Here is a tiny trained network, its code and every weight. The questions are about switching its units off for an input and a target symbol, where a switched-off unit gives its printed mean instead of its output.

import numpy as np


def w(rows, s, z=0):
    codes = np.array(rows[::2]) - 128.0
    scale = np.full(codes.shape[1], s)
    scale[-1] = z or s
    return codes * scale


def f(y):
    return y / 2 * (1 + np.tanh(0.7978845608 * (y + 0.044715 * y**3)))


def softmax(a):
    e = np.exp(a - a.max(-1, keepdims=True))
    return e / e.sum(-1, keepdims=True)


def log_softmax(a):
    a = a - a.max(-1, keepdims=True)
    return a - np.log(np.exp(a).sum(-1, keepdims=True))


def net(x, mask):
    ids = ['ΞΦβεητψω'.index(c) for c in x.split()]
    T = len(ids)
    res = E[ids] + P[:T]
    u = 0
    for l in range(2):
        r = res
        for j in range(2):
            rows = slice(2 * j, 2 * j + 2)
            q, k, v = (r @ M[l][rows].T for M in (Q, K, V))
            z = softmax(np.where(np.tri(T) > 0, q @ k.T / 2**0.5, -1e9)) @ v
            o = O[l][rows]
            res = res + np.where(mask[u + j], z, o[:, -1]) @ o[:, :-1]
        u += 2
        y = f(res @ A[l][:, :-1].T + A[l][:, -1])
        res = res + np.where(mask[u : u + 8], y, B[l][:, -1]) @ B[l][:, :-1]
        u += 8
    return log_softmax(res[-1] @ U[:, :-1].T + U[:, -1])


Q, K, V, O, A, B = {}, {}, {}, {}, {}, {}
E = w([
[37,166,70,158],'Ξ',
[166,107,95,62],'Φ',
[90,91,152,103],'β',
[47,98,155,211],'ε',
[103,125,62,88],'η',
[92,73,98,88],'τ',
[228,179,194,197],'ψ',
[238,74,149,253],'ω',
],0.019)
P = w([
[39,251,251,36],'0',
[1,224,196,83],'1',
[34,172,126,159],'2',
[29,191,104,165],'3',
[49,199,102,186],'4',
[12,226,80,145],'5',
[47,203,78,201],'6',
[101,168,27,223],'7',
[108,171,33,200],'8',
],0.0026)
Q[0] = w([
[130,99,187,163],'0.h1',
[140,158,158,70],'0.h1',
[174,86,196,148],'0.h2',
[139,85,20,255],'0.h2',
],0.0098)
K[0] = w([
[140,120,160,79],'0.h1',
[255,92,87,82],'0.h1',
[214,225,255,69],'0.h2',
[79,147,130,151],'0.h2',
],0.0062)
V[0] = w([
[119,106,175,254],'0.h1',
[114,37,121,137],'0.h1',
[147,72,163,102],'0.h2',
[168,129,124,156],'0.h2',
],0.0084)
O[0] = w([
[83,94,139,91,253],'0.h1',
[32,193,251,98,153],'0.h1',
[172,3,47,169,86],'0.h2',
[202,207,152,104,129],'0.h2',
],0.0058,0.0048)
A[0] = w([
[236,68,63,62,243],'0.n1',
[151,41,100,85,126],'0.n2',
[66,238,104,77,99],'0.n3',
[29,202,224,202,217],'0.n4',
[2,87,136,132,112],'0.n5',
[148,41,152,135,91],'0.n6',
[125,91,247,183,72],'0.n7',
[187,194,84,29,250],'0.n8',
],0.0084,0.0018)
B[0] = w([
[56,201,137,170,164],'0.n1',
[112,203,174,127,142],'0.n2',
[68,182,91,168,185],'0.n3',
[198,76,200,146,253],'0.n4',
[139,122,106,112,254],'0.n5',
[134,85,131,26,148],'0.n6',
[136,104,25,123,206],'0.n7',
[66,117,122,255,159],'0.n8',
],0.0095,0.0076)
Q[1] = w([
[33,227,64,138],'1.h1',
[214,237,154,2],'1.h1',
[212,119,76,139],'1.h2',
[33,174,141,51],'1.h2',
],0.0072)
K[1] = w([
[111,102,53,99],'1.h1',
[140,60,139,159],'1.h1',
[34,109,1,96],'1.h2',
[122,91,162,186],'1.h2',
],0.0093)
V[1] = w([
[158,119,255,123],'1.h1',
[116,200,205,171],'1.h1',
[187,153,207,164],'1.h2',
[86,58,78,152],'1.h2',
],0.007)
O[1] = w([
[200,148,249,131,3],'1.h1',
[130,125,175,126,217],'1.h1',
[240,69,146,222,180],'1.h2',
[99,1,60,254,246],'1.h2',
],0.0068,0.0027)
A[1] = w([
[173,124,2,183,77],'1.n1',
[127,31,99,131,56],'1.n2',
[48,43,111,45,204],'1.n3',
[79,116,151,139,177],'1.n4',
[44,154,184,174,31],'1.n5',
[115,131,144,51,250],'1.n6',
[146,111,254,185,9],'1.n7',
[148,68,142,183,48],'1.n8',
],0.0099,0.0023)
B[1] = w([
[178,56,165,33,254],'1.n1',
[48,145,149,80,226],'1.n2',
[180,143,136,71,220],'1.n3',
[92,216,138,165,173],'1.n4',
[104,134,199,141,184],'1.n5',
[221,255,132,76,130],'1.n6',
[152,95,21,98,209],'1.n7',
[51,116,129,107,217],'1.n8',
],0.0075,0.0085)
U = w([
[91,164,113,174,136],'Ξ',
[92,168,112,173,142],'Φ',
[126,173,177,72,125],'β',
[88,84,162,141,95],'ε',
[72,145,2,126,85],'η',
[100,189,40,87,71],'τ',
[175,150,85,181,255],'ψ',
[151,99,180,103,81],'ω',
],0.0092,0.0041)

Each question gives the input, a string of symbols that net reads in full, and the target symbol t.
The units are the heads (2 rows each of Q, K, V and O) and the neurons (one row each of A and B). Each row of codes is followed by its name. A weight is (code - 128) times the scale printed after its matrix; where a second scale follows, it is the last column's (O, A, B and U).
mask holds one flag per unit, layer by layer, with each layer's heads first. A switched-off unit (its flag False) gives its mean, the last column of its rows in O or B, instead of its output. The means were averaged over made-up inputs and are rounded, as every weight is.
A unit's drop is (log p(t) with every unit on - log p(t) with that unit switched off) / (log p(t) with every unit on - log p(t) with every unit switched off).
The circuit of an input: a set's keep is (log p(t) with only the set's units on - log p(t) with every unit switched off) / (log p(t) with every unit on - log p(t) with every unit switched off). Starting from the 12 units with the biggest drops (on a tie, the unit counted first), units are removed one at a time, each time the one whose removal leaves the highest keep (on an exact tie, the one counted first), for as long as the keep stays at least 0.8.
units of the circuit, in order: the units of the circuit, biggest drop first
most important unit: the unit with the biggest drop
top k neurons: the k neurons with the biggest drops, biggest first
k most important neurons of layer l: the k neurons of layer l with the biggest drops, biggest first
which heads matter: for each layer, one digit per head in row order, 1 if its drop is at least 0.15 and else 0, layers parted by /
drop of u: that unit's drop, to one decimal
input ε ω ψ β ω Ξ, target Φ: units of the circuit, in order => 0.n3; 0.n7; 1.n5
input τ β β, target β: which heads matter => 01 / 01
input ω ω ε ω ω, target ω: 2 most important neurons of layer 0 => 0.n7; 0.n4
input Φ τ ω Ξ, target Φ: top 3 neurons => 0.n7; 0.n4; 0.n3
input Ξ ω β β, target β: most important unit => 0.n8
input ω β β ω ε Φ, target Ξ: top 3 neurons => 0.n7; 0.n8; 0.n1
input ω ε ε ψ τ, target β: which heads matter => 10 / 00
input τ τ τ, target τ: 3 most important neurons of layer 0 => 0.n4; 0.n8; 0.n5
input Ξ ω τ Φ, target Φ: top 3 neurons => 0.n7; 0.n8; 0.n1
input Ξ τ ω β Ξ, target Ξ: which heads matter => 01 / 00
input β β τ, target β: 3 most important neurons of layer 1 => 1.n3; 1.n7; 1.n6
input Φ τ τ, target τ: top 3 neurons => 0.n4; 1.n1; 1.n6
input ε ε ω, target ε: drop of 1.n2 => 0.2
input β ω Ξ ω ω ω Φ, target Ξ: drop of 1.h2 => 0.0
input Φ Ξ ε Ξ, target Ξ: drop of 0.h2 => 0.5
input ε ω ε ω, target ε: top neuron => 0.n7
